Below are the code and all the weights of a small trained network. Each question names an input and a target symbol and asks about switching units off, where a switched-off unit gives its printed mean instead of its output.

import numpy as np


def w(rows, s, z=0):
    codes = np.array(rows[::2]) - 128.0
    scale = np.full(codes.shape[1], s)
    scale[-1] = z or s
    return codes * scale


def norm(h):
    return h / np.sqrt((h * h).mean(-1, keepdims=True) + 1e-5)


def f(y):
    return np.maximum(y, 0)


def softmax(a):
    e = np.exp(a - a.max(-1, keepdims=True))
    return e / e.sum(-1, keepdims=True)


def log_softmax(a):
    a = a - a.max(-1, keepdims=True)
    return a - np.log(np.exp(a).sum(-1, keepdims=True))


def net(x, mask):
    ids = ['ΛΠαδθσ'.index(c) for c in x.split()]
    T = len(ids)
    res = E[ids] + P[:T]
    r = norm(res)
    for j in range(2):
        rows = slice(3 * j, 3 * j + 3)
        q, k, v = (r @ M[0][rows].T for M in (Q, K, V))
        z = softmax(np.where(np.tri(T) > 0, q @ k.T / 3**0.5, -1e9)) @ v
        o = O[0][rows]
        res = res + np.where(mask[j], z, o[:, -1]) @ o[:, :-1]
    y = f(norm(res) @ A[0][:, :-1].T + A[0][:, -1])
    res = res + np.where(mask[2:6], y, B[0][:, -1]) @ B[0][:, :-1]
    return log_softmax(norm(res)[-1] @ U[:, :-1].T + U[:, -1])


Q, K, V, O, A, B = {}, {}, {}, {}, {}, {}
E = w([
[74,130,159,81,177,85,153,183],'Λ',
[147,255,31,106,70,95,60,49],'Π',
[38,147,96,136,45,148,190,49],'α',
[153,108,31,160,59,104,121,156],'δ',
[170,195,177,14,5,121,153,119],'θ',
[130,208,122,165,135,110,176,155],'σ',
],0.0093)
P = w([
[129,100,246,215,214,252,47,147],'0',
[160,98,98,39,135,236,181,211],'1',
[154,108,125,53,134,190,202,169],'2',
[61,128,67,33,96,195,185,153],'3',
[143,90,45,94,165,67,135,20],'4',
[123,93,2,116,168,62,130,2],'5',
],0.0043)
Q[0] = w([
[114,164,159,141,235,154,116,121],'h0',
[55,192,90,89,100,210,161,204],'h0',
[151,185,151,72,115,253,141,209],'h0',
[75,128,197,81,161,170,127,76],'h1',
[182,63,108,150,86,42,69,125],'h1',
[180,102,76,103,27,150,194,138],'h1',
],0.0055)
K[0] = w([
[95,135,147,113,121,88,216,23],'h0',
[110,125,224,195,114,197,46,95],'h0',
[3,116,188,190,127,149,41,72],'h0',
[141,117,145,171,121,233,127,98],'h1',
[183,175,124,76,169,98,164,84],'h1',
[135,133,117,157,193,60,203,218],'h1',
],0.0052)
V[0] = w([
[99,227,165,238,111,146,186,13],'h0',
[151,110,17,214,131,91,117,127],'h0',
[3,70,114,171,115,188,169,132],'h0',
[105,165,159,125,77,144,200,52],'h1',
[151,38,115,227,133,124,100,168],'h1',
[139,105,71,33,124,155,89,27],'h1',
],0.005)
O[0] = w([
[228,229,118,122,187,73,97,148,66],'h0',
[96,229,162,112,16,137,192,106,254],'h0',
[66,174,67,213,72,109,40,112,176],'h0',
[73,229,126,89,128,98,115,80,92],'h1',
[70,120,153,172,173,226,52,130,149],'h1',
[94,84,117,180,33,2,140,173,59],'h1',
],0.0053,0.0022)
A[0] = w([
[27,216,119,34,230,29,217,94,250],'n0',
[205,69,97,118,180,87,158,163,56],'n1',
[171,91,51,195,173,41,164,162,240],'n2',
[2,204,133,72,111,190,199,70,233],'n3',
],0.0052,0.0011)
B[0] = w([
[223,51,58,144,116,58,219,23,226],'n0',
[87,99,170,126,182,208,124,117,158],'n1',
[149,122,161,69,250,195,155,63,186],'n2',
[212,99,253,200,171,77,114,31,255],'n3',
],0.0057,0.0058)
U = w([
[188,224,130,115,231,194,91,59,254],'Λ',
[153,195,95,26,59,103,216,182,118],'Π',
[112,213,3,130,52,7,48,132,25],'α',
[81,166,170,205,60,117,139,77,90],'δ',
[70,51,135,43,201,36,140,178,117],'θ',
[120,88,57,125,115,201,105,136,109],'σ',
],0.0055,0.0036)

Each question gives the input, a string of symbols that net reads in full, and the target symbol t.
The units are the heads (3 rows each of Q, K, V and O) and the neurons (one row each of A and B). Each row of codes is followed by its name. A weight is (code - 128) times the scale printed after its matrix; where a second scale follows, it is the last column's (O, A, B and U).
mask holds one flag per unit, heads first, then neurons. A switched-off unit (its flag False) gives its mean, the last column of its rows in O or B, instead of its output. The means were averaged over made-up inputs and are rounded, as every weight is.
A unit's drop is (log p(t) with every unit on - log p(t) with that unit switched off) / (log p(t) with every unit on - log p(t) with every unit switched off).
The circuit of an input: a set's keep is (log p(t) with only the set's units on - log p(t) with every unit switched off) / (log p(t) with every unit on - log p(t) with every unit switched off). Starting from all 6 units, units are removed one at a time, each time the one whose removal leaves the highest keep (on an exact tie, the one counted first), for as long as the keep stays at least 0.8.
units of the circuit, in order: the units of the circuit, biggest drop first
most important unit: the unit with the biggest drop
k most important neurons: the k neurons with the biggest drops, biggest first
drop when u is switched off: that unit's drop, to one decimal
input δ α δ, target δ: units of the circuit, in order => h0, h1
input δ δ δ, target δ: units of the circuit, in order => h0, n3
input δ θ δ θ, target δ: most important unit => n3
input δ θ Π α δ, target Π: units of the circuit, in order => h1, n3, h0
input δ δ θ, target δ: units of the circuit, in order => h0, n3, h1
input Π θ Π, target Π: units of the circuit, in order => h1, h0
input α Λ θ θ, target α: units of the circuit, in order => h0, n2
input δ δ Π, target δ: 2 most important neurons => n3, n2
input Π Π θ δ δ, target Π: 3 most important neurons => n3, n2, n0
input σ θ θ δ, target Λ: 3 most important neurons => n2, n1, n0
input σ Λ α δ, target Λ: drop when n2 is switched off => 0.7
input α δ θ, target α: drop when h0 is switched off => 0.7
input α θ α δ, target α: drop when n2 is switched off => -0.1
